Below are the code and all the weights of a small trained network. Each question names an input and a class and asks about switching units off, where a switched-off unit gives its printed mean instead of its output.

import numpy as np


def w(rows, s, z=0):
    codes = np.array(rows[::2]) - 128.0
    scale = np.full(codes.shape[1], s)
    scale[-1] = z or s
    return codes * scale


def f(y):
    return y / 2 * (1 + np.tanh(0.7978845608 * (y + 0.044715 * y**3)))


def log_softmax(a):
    a = a - a.max(-1, keepdims=True)
    return a - np.log(np.exp(a).sum(-1, keepdims=True))


def net(x, mask):
    res = np.array(x, float).reshape(1, 7) / 4 @ E
    y = f(res @ A[0][:, :-1].T + A[0][:, -1])
    res = res + np.where(mask, y, B[0][:, -1]) @ B[0][:, :-1]
    return log_softmax(res[-1] @ U[:, :-1].T + U[:, -1])


A, B = {}, {}
E = w([
[127,129,126],'x0',
[185,90,254],'x1',
[73,202,200],'x2',
[127,128,127],'x3',
[127,127,130],'x4',
[128,127,128],'x5',
[191,191,125],'x6',
],0.0078)
A[0] = w([
[152,113,89,106],'n1',
[123,165,89,254],'n2',
[39,218,162,112],'n3',
[213,56,76,62],'n4',
[254,242,83,98],'n5',
[74,181,144,84],'n6',
[211,219,101,71],'n7',
[72,183,41,71],'n8',
[73,171,44,121],'n9',
[12,46,111,88],'n10',
[110,77,106,59],'n11',
[184,72,52,85],'n12',
[76,173,48,69],'n13',
],0.0078,0.0069)
B[0] = w([
[123,160,99,127],'n1',
[168,29,13,254],'n2',
[153,204,58,182],'n3',
[123,250,159,146],'n4',
[40,75,157,171],'n5',
[106,196,111,132],'n6',
[51,152,164,136],'n7',
[153,147,254,167],'n8',
[160,107,187,187],'n9',
[58,106,137,157],'n10',
[86,182,135,112],'n11',
[135,236,103,153],'n12',
[137,144,213,157],'n13',
],0.023,0.0058)
U = w([
[162,109,115,254],'0',
[224,126,237,92],'1',
[160,110,98,189],'2',
[2,109,124,65],'3',
[164,214,89,39],'4',
[176,101,109,99],'5',
],0.011,0.0061)

Each question gives the input, the list of numbers given to net, and the class t.
The units are the neurons (one row each of A and B). Each row of codes is followed by its name. A weight is (code - 128) times the scale printed after its matrix; where a second scale follows, it is the last column's (A, B and U).
mask holds one flag per neuron, in row order. A switched-off neuron (its flag False) gives its mean, the last column of its row in B, instead of its output. The means were averaged over made-up inputs and are rounded, as every weight is.
A unit's drop is (log p(t) with every unit on - log p(t) with that unit switched off) / (log p(t) with every unit on - log p(t) with every unit switched off).
The circuit of an input: a set's keep is (log p(t) with only the set's units on - log p(t) with every unit switched off) / (log p(t) with every unit on - log p(t) with every unit switched off). Starting from the 12 units with the biggest drops (on a tie, the unit counted first), units are removed one at a time, each time the one whose removal leaves the highest keep (on an exact tie, the one counted first), for as long as the keep stays at least 0.8.
units of the circuit, in order: the units of the circuit, biggest drop first
unit that matters most: the unit with the biggest drop
top k neurons: the k neurons with the biggest drops, biggest first
drop when u is switched off: that unit's drop, to one decimal
input [1,1,-6,-5,1,3,-7], class 3: unit that matters most -> n10
input [-6,-8,7,4,-3,2,7], class 1: top 2 neurons -> (n8 n9)
input [-3,6,-8,2,0,2,4], class 4: units of the circuit, in order -> (n4 n12)
input [-1,-4,6,-5,-5,4,-4], class 4: top 3 neurons -> (n3 n6 n5)
input [-2,1,8,-5,4,0,6], class 4: top 3 neurons -> (n3 n6 n10)
input [-6,-8,-3,1,2,6,-4], class 1: units of the circuit, in order -> (n8 n9)
input [4,-7,-4,2,-1,1,-5], class 1: top 3 neurons -> (n8 n9 n13)
input [-7,4,7,5,-6,4,-6], class 4: units of the circuit, in order -> (n3 n5)
input [-6,-2,-7,-2,6,4,-3], class 4: top 2 neurons -> (n12 n4)
input [0,-7,-7,-3,-6,5,4], class 1: top 4 neurons -> (n8 n9 n13 n3)
input [1,6,-8,-1,-1,-1,-8], class 3: units of the circuit, in order -> (n10 n2)
input [-8,-8,1,0,1,-2,6], class 1: top 3 neurons -> (n8 n9 n13)
input [6,-7,7,-6,-1,-1,1], class 1: top 2 neurons -> (n8 n9)
input [2,-1,-1,1,2,7,-8], class 3: units of the circuit, in order -> (n10)
input [-2,5,-8,-5,3,6,4], class 4: top 2 neurons -> (n4 n12)
input [-6,-6,5,1,2,-5,3], class 1: top 3 neurons -> (n8 n9 n13)
input [4,4,-7,0,-4,4,-6], class 4: top 4 neurons -> (n4 n12 n2 n5)
input [-4,1,-7,6,0,-4,-8], class 3: top 2 neurons -> (n10 n3)
input [3,1,0,1,0,-1,-6], class 3: top 2 neurons -> (n10 n2)
input [2,2,8,-5,-2,-1,4], class 4: top 2 neurons -> (n3 n6)
input [-4,-5,-8,6,-2,-1,2], class 4: units of the circuit, in order -> (n12)
input [2,6,3,1,7,-7,8], class 3: top 2 neurons -> (n5 n7)
input [-5,3,8,-6,6,5,6], class 4: drop when n3 is switched off -> 1.0
input [-7,-2,-2,8,5,-2,8], class 3: drop when n7 is switched off -> 0.2
input [6,-8,-2,-1,1,-1,-5], class 1: drop when n13 is switched off -> 0.2
input [4,6,-6,0,-3,-4,8], class 3: drop when n5 is switched off -> 0.6
input [3,-4,2,-5,3,5,8], class 3: units of the circuit, in order -> (n5)
